Below are the code and all the weights of a small trained network. Each question names an input and a class and asks about switching units off, where a switched-off unit gives its printed mean instead of its output.

import numpy as np


def w(rows, s, z=0):
    codes = np.array(rows[::2]) - 128.0
    scale = np.full(codes.shape[1], s)
    scale[-1] = z or s
    return codes * scale


def norm(h):
    return h / np.sqrt((h * h).mean(-1, keepdims=True) + 1e-5)


def f(y):
    return y / 2 * (1 + np.tanh(0.7978845608 * (y + 0.044715 * y**3)))


def log_softmax(a):
    a = a - a.max(-1, keepdims=True)
    return a - np.log(np.exp(a).sum(-1, keepdims=True))


def net(x, mask):
    res = np.array(x, float).reshape(1, 4) / 4 @ E
    u = 0
    for l in range(2):
        y = f(norm(res) @ A[l][:, :-1].T + A[l][:, -1])
        res = res + np.where(mask[u : u + 10], y, B[l][:, -1]) @ B[l][:, :-1]
        u += 10
    return log_softmax(norm(res)[-1] @ U[:, :-1].T + U[:, -1])


A, B = {}, {}
E = w([
[163,120,192,205,109,70,215],'x0',
[254,204,91,170,94,145,100],'x1',
[106,71,44,220,60,123,88],'x2',
[137,151,109,131,218,3,93],'x3',
],0.0096)
A[0] = w([
[74,113,41,171,110,144,59,69],'L0N1',
[120,113,109,102,110,250,105,105],'L0N2',
[215,158,82,94,122,166,35,84],'L0N3',
[19,92,120,70,135,133,83,115],'L0N4',
[119,120,132,165,128,104,183,60],'L0N5',
[113,102,146,136,122,103,136,77],'L0N6',
[95,124,48,70,141,150,52,2],'L0N7',
[137,165,136,22,162,169,91,139],'L0N8',
[129,131,79,109,195,73,51,81],'L0N9',
[175,138,122,147,111,117,146,60],'L0N10',
],0.016,0.0056)
B[0] = w([
[208,49,121,102,146,101,143,220],'L0N1',
[103,176,129,123,60,92,133,240],'L0N2',
[93,150,78,144,176,161,152,227],'L0N3',
[108,155,68,152,162,157,155,234],'L0N4',
[120,133,147,157,143,142,97,148],'L0N5',
[125,135,125,150,140,132,133,133],'L0N6',
[124,164,144,95,145,140,4,214],'L0N7',
[179,118,159,74,157,130,107,247],'L0N8',
[101,181,125,129,51,74,169,204],'L0N9',
[103,131,130,153,158,149,109,146],'L0N10',
],0.034,0.011)
A[1] = w([
[100,116,156,88,10,193,140,55],'L1N1',
[155,176,56,163,182,174,140,3],'L1N2',
[163,48,120,133,125,116,112,62],'L1N3',
[166,43,128,140,120,102,107,47],'L1N4',
[116,131,151,174,139,115,86,72],'L1N5',
[207,82,210,38,161,121,132,50],'L1N6',
[6,70,108,85,177,136,141,56],'L1N7',
[133,199,131,95,179,174,163,97],'L1N8',
[134,81,249,217,136,144,123,61],'L1N9',
[101,129,103,107,79,61,101,100],'L1N10',
],0.02,0.0035)
B[1] = w([
[100,156,162,144,138,31,175,158],'L1N1',
[73,94,163,179,176,183,144,215],'L1N2',
[161,73,144,131,101,133,141,152],'L1N3',
[138,54,122,118,121,90,123,155],'L1N4',
[114,125,86,46,118,132,131,142],'L1N5',
[161,13,103,131,95,90,116,207],'L1N6',
[100,116,103,216,162,179,147,144],'L1N7',
[148,68,107,183,107,127,140,248],'L1N8',
[157,201,107,55,140,171,53,195],'L1N9',
[134,113,250,132,105,161,163,192],'L1N10',
],0.024,0.013)
U = w([
[167,189,119,92,149,167,22,211],'0',
[80,111,94,247,181,183,149,27],'1',
[217,4,123,140,95,78,116,2],'2',
[106,210,192,156,55,50,167,254],'3',
],0.015,0.00085)

Each question gives the input, the list of numbers given to net, and the class t.
The units are the neurons (one row each of A and B). Each row of codes is followed by its name. A weight is (code - 128) times the scale printed after its matrix; where a second scale follows, it is the last column's (A, B and U).
mask holds one flag per neuron, layer by layer. A switched-off neuron (its flag False) gives its mean, the last column of its row in B, instead of its output. The means were averaged over made-up inputs and are rounded, as every weight is.
A unit's drop is (log p(t) with every unit on - log p(t) with that unit switched off) / (log p(t) with every unit on - log p(t) with every unit switched off).
The circuit of an input: a set's keep is (log p(t) with only the set's units on - log p(t) with every unit switched off) / (log p(t) with every unit on - log p(t) with every unit switched off). Starting from the 12 units with the biggest drops (on a tie, the unit counted first), units are removed one at a time, each time the one whose removal leaves the highest keep (on an exact tie, the one counted first), for as long as the keep stays at least 0.8.
circuit, biggest first: the units of the circuit, biggest drop first
most important unit: the unit with the biggest drop
k most important neurons: the k neurons with the biggest drops, biggest first
k most important neurons of layer l: the k neurons of layer l with the biggest drops, biggest first
input [-1,-7,-6,-6], class 1: most important unit	L0N4
input [8,4,4,-7], class 0: 2 most important neurons	L1N9, L0N9
input [-6,0,-5,-7], class 3: 4 most important neurons	L0N2, L0N1, L1N1, L1N9
input [5,3,5,0], class 0: 4 most important neurons	L1N9, L0N8, L0N4, L0N3
input [1,8,-8,-8], class 1: 2 most important neurons of layer 0	L0N3, L0N1
input [-1,5,-6,8], class 3: 2 most important neurons	L0N9, L0N1
input [6,-3,-6,6], class 0: 3 most important neurons	L0N4, L0N3, L0N1
input [7,7,-3,5], class 0: 2 most important neurons of layer 1	L1N9, L1N5
input [8,6,8,4], class 0: 3 most important neurons of layer 0	L0N4, L0N3, L0N8
input [3,-7,0,7], class 1: 3 most important neurons	L0N2, L0N4, L1N7
input [-3,-8,-5,8], class 1: 2 most important neurons	L0N4, L0N2
input [-7,-7,-4,-8], class 3: 3 most important neurons	L0N2, L0N3, L0N1
input [6,5,-3,-7], class 3: 2 most important neurons	L0N8, L0N3
input [-6,4,5,-7], class 3: circuit, biggest first	L0N2
input [-5,7,-6,-1], class 1: 2 most important neurons	L0N3, L0N1
input [3,-4,-4,-6], class 3: 3 most important neurons	L0N3, L0N1, L0N8
input [2,8,-5,-8], class 1: 2 most important neurons of layer 0	L0N3, L0N9
input [-7,2,-8,-2], class 2: 3 most important neurons of layer 1	L1N6, L1N8, L1N9
input [4,0,-1,-3], class 0: 3 most important neurons of layer 0	L0N4, L0N3, L0N1
input [-3,7,0,8], class 3: circuit, biggest first	L0N9
input [6,-3,-6,-2], class 0: 2 most important neurons of layer 0	L0N4, L0N1
input [-1,-6,5,-8], class 3: 2 most important neurons of layer 0	L0N2, L0N3
